Here is a tiny trained network, its code and every weight. The questions are about switching its units off for an input and a target symbol, where a switched-off unit gives its printed mean instead of its output.

import numpy as np


def w(rows, s, z=0):
    codes = np.array(rows[::2]) - 128.0
    scale = np.full(codes.shape[1], s)
    scale[-1] = z or s
    return codes * scale


def f(y):
    return y / 2 * (1 + np.tanh(0.7978845608 * (y + 0.044715 * y**3)))


def softmax(a):
    e = np.exp(a - a.max(-1, keepdims=True))
    return e / e.sum(-1, keepdims=True)


def log_softmax(a):
    a = a - a.max(-1, keepdims=True)
    return a - np.log(np.exp(a).sum(-1, keepdims=True))


def net(x, mask):
    ids = ['αβγδεζηθμστφψω'.index(c) for c in x.split()]
    T = len(ids)
    res = E[ids] + P[:T]
    u = 0
    for l in range(3):
        q, k, v = (res @ M[l].T for M in (Q, K, V))
        z = softmax(np.where(np.tri(T) > 0, q @ k.T / 3**0.5, -1e9)) @ v
        res = res + np.where(mask[u], z, O[l][:, -1]) @ O[l][:, :-1]
        u += 1
        y = f(res @ A[l][:, :-1].T + A[l][:, -1])
        res = res + np.where(mask[u : u + 4], y, B[l][:, -1]) @ B[l][:, :-1]
        u += 4
    return log_softmax(res[-1] @ U[:, :-1].T + U[:, -1])


Q, K, V, O, A, B = {}, {}, {}, {}, {}, {}
E = w([
[242,103,112],'α',
[233,112,123],'β',
[253,91,128],'γ',
[132,124,173],'δ',
[177,182,192],'ε',
[42,75,78],'ζ',
[44,87,55],'η',
[172,148,184],'θ',
[141,134,99],'μ',
[117,85,27],'σ',
[254,158,127],'τ',
[116,64,87],'φ',
[191,118,149],'ψ',
[59,64,93],'ω',
],0.0081)
P = w([
[202,94,60],'0',
[145,57,188],'1',
[54,139,127],'2',
[191,128,71],'3',
[151,72,194],'4',
[62,140,126],'5',
[177,169,89],'6',
[154,69,197],'7',
[64,137,123],'8',
[171,208,103],'9',
[156,58,199],'10',
[65,136,122],'11',
[171,248,112],'12',
[175,42,229],'13',
],0.018)
Q[0] = w([
[218,47,1],'0.h0',
[96,203,123],'0.h0',
[136,151,253],'0.h0',
],0.0065)
K[0] = w([
[137,213,15],'0.h0',
[158,3,61],'0.h0',
[122,175,202],'0.h0',
],0.0058)
V[0] = w([
[189,254,120],'0.h0',
[131,81,22],'0.h0',
[166,159,59],'0.h0',
],0.0068)
O[0] = w([
[95,153,155,43],'0.h0',
[93,147,40,253],'0.h0',
[254,101,48,175],'0.h0',
],0.0067,0.0024)
A[0] = w([
[131,164,72,71],'0.n0',
[6,150,174,34],'0.n1',
[63,75,142,224],'0.n2',
[110,183,133,255],'0.n3',
],0.013,0.003)
B[0] = w([
[105,141,48,213],'0.n0',
[70,57,114,198],'0.n1',
[254,132,137,255],'0.n2',
[100,141,105,184],'0.n3',
],0.009,0.0043)
Q[1] = w([
[255,218,37],'1.h0',
[163,28,196],'1.h0',
[219,43,198],'1.h0',
],0.0044)
K[1] = w([
[132,254,68],'1.h0',
[156,59,48],'1.h0',
[117,144,224],'1.h0',
],0.0053)
V[1] = w([
[211,253,168],'1.h0',
[221,172,61],'1.h0',
[30,125,126],'1.h0',
],0.0052)
O[1] = w([
[149,77,1,102],'1.h0',
[157,13,143,254],'1.h0',
[220,134,96,45],'1.h0',
],0.0072,0.0055)
A[1] = w([
[253,211,88,213],'1.n0',
[143,5,178,6],'1.n1',
[66,165,88,96],'1.n2',
[153,180,237,113],'1.n3',
],0.0068,0.0024)
B[1] = w([
[186,131,93,203],'1.n0',
[126,211,179,254],'1.n1',
[2,220,50,132],'1.n2',
[163,46,3,165],'1.n3',
],0.0068,0.0054)
Q[2] = w([
[229,218,151],'2.h0',
[83,61,46],'2.h0',
[3,192,40],'2.h0',
],0.0064)
K[2] = w([
[158,152,106],'2.h0',
[136,67,183],'2.h0',
[112,4,150],'2.h0',
],0.016)
V[2] = w([
[229,160,254],'2.h0',
[98,134,34],'2.h0',
[215,151,121],'2.h0',
],0.0088)
O[2] = w([
[102,186,128,99],'2.h0',
[28,168,96,188],'2.h0',
[100,245,60,253],'2.h0',
],0.012,0.0053)
A[2] = w([
[134,196,211,2],'2.n0',
[78,198,210,101],'2.n1',
[194,163,226,222],'2.n2',
[8,137,158,82],'2.n3',
],0.012,0.0044)
B[2] = w([
[45,175,167,117],'2.n0',
[42,244,97,210],'2.n1',
[248,231,235,253],'2.n2',
[43,111,77,202],'2.n3',
],0.012,0.002)
U = w([
[229,153,180,105],'α',
[192,190,107,149],'β',
[204,116,167,159],'γ',
[120,177,201,97],'δ',
[8,166,114,1],'ε',
[97,18,170,141],'ζ',
[33,84,119,125],'η',
[82,192,167,78],'θ',
[74,180,106,87],'μ',
[136,116,43,204],'σ',
[111,189,101,114],'τ',
[238,87,187,126],'φ',
[171,180,184,98],'ψ',
[195,52,190,169],'ω',
],0.012,0.0089)

Each question gives the input, a string of symbols that net reads in full, and the target symbol t.
The units are the heads (3 rows each of Q, K, V and O) and the neurons (one row each of A and B). Each row of codes is followed by its name. A weight is (code - 128) times the scale printed after its matrix; where a second scale follows, it is the last column's (O, A, B and U).
mask holds one flag per unit, layer by layer, with each layer's heads first. A switched-off unit (its flag False) gives its mean, the last column of its rows in O or B, instead of its output. The means were averaged over made-up inputs and are rounded, as every weight is.
A unit's drop is (log p(t) with every unit on - log p(t) with that unit switched off) / (log p(t) with every unit on - log p(t) with every unit switched off).
The circuit of an input: a set's keep is (log p(t) with only the set's units on - log p(t) with every unit switched off) / (log p(t) with every unit on - log p(t) with every unit switched off). Starting from the 12 units with the biggest drops (on a tie, the unit counted first), units are removed one at a time, each time the one whose removal leaves the highest keep (on an exact tie, the one counted first), for as long as the keep stays at least 0.8.
circuit, biggest first: the units of the circuit, biggest drop first
most important unit: the unit with the biggest drop
top k neurons: the k neurons with the biggest drops, biggest first
k most important neurons of layer l: the k neurons of layer l with the biggest drops, biggest first
input θ ζ γ τ τ τ ψ, target σ: circuit, biggest first : 2.n2, 1.h0
input ζ θ σ σ τ, target η: circuit, biggest first : 2.h0, 0.h0, 0.n0
input φ η ψ τ η ε ε ω μ ζ ζ, target ω: most important unit : 0.n2
input η δ ω η η ζ, target ζ: top 3 neurons : 0.n2, 0.n1, 1.n1
input δ δ γ σ γ, target η: top 3 neurons : 0.n0, 0.n2, 1.n0
input δ γ ε η ω δ γ γ δ θ, target σ: circuit, biggest first : 1.n1, 2.n2, 1.h0
input μ γ γ η η ζ δ ζ ε ε θ μ δ η, target α: circuit, biggest first : 0.n2, 2.n2, 1.n1
input μ φ δ θ β ζ ζ η, target ω: circuit, biggest first : 2.h0, 0.n2, 1.n2
input β ζ ψ ζ τ, target ω: circuit, biggest first : 2.h0, 0.n2, 2.n1
input μ φ ζ ψ η η γ ψ σ η ζ, target ζ: top 4 neurons : 0.n2, 0.n0, 1.n2, 2.n2
input θ σ δ ε, target σ: circuit, biggest first : 2.n2, 1.n1
input ψ ζ α ε τ ε θ β ζ τ τ ω γ, target σ: circuit, biggest first : 1.h0, 2.n2
input ω δ φ η τ ζ α, target σ: circuit, biggest first : 2.n2, 1.n1
input μ ε ζ φ δ τ σ σ, target η: most important unit : 2.h0
input γ ε μ δ θ, target α: 3 most important neurons of layer 1 : 1.n3, 1.n2, 1.n1
input ζ ζ ω ζ η θ θ η θ η β, target ζ: top 2 neurons : 0.n0, 0.n2
input α μ ε β η β μ ζ φ θ ζ τ γ γ, target θ: top 2 neurons : 1.n0, 1.n1
input θ ζ η ω η ζ γ τ η, target ζ: top 3 neurons : 0.n2, 0.n1, 1.n1
input α δ ω α γ σ γ ω α θ ε ζ β, target σ: circuit, biggest first : 1.h0, 2.n2
input τ η ζ γ ψ ω ω φ, target φ: 3 most important neurons of layer 2 : 2.n2, 2.n1, 2.n3
input ψ η ε, target ε: most important neuron of layer 2 : 2.n3
input γ θ γ β α σ ζ α μ θ ε μ τ ψ, target ε: circuit, biggest first : 2.h0, 1.n0, 2.n1
input γ δ ζ θ η ω α γ φ τ ω, target ε: circuit, biggest first : 2.h0, 1.n0, 2.n3
input α μ ω ψ σ η δ η η γ, target σ: circuit, biggest first : 1.h0, 2.n2, 1.n1
input ω β δ, target δ: top 3 neurons : 0.n2, 2.n2, 0.n0
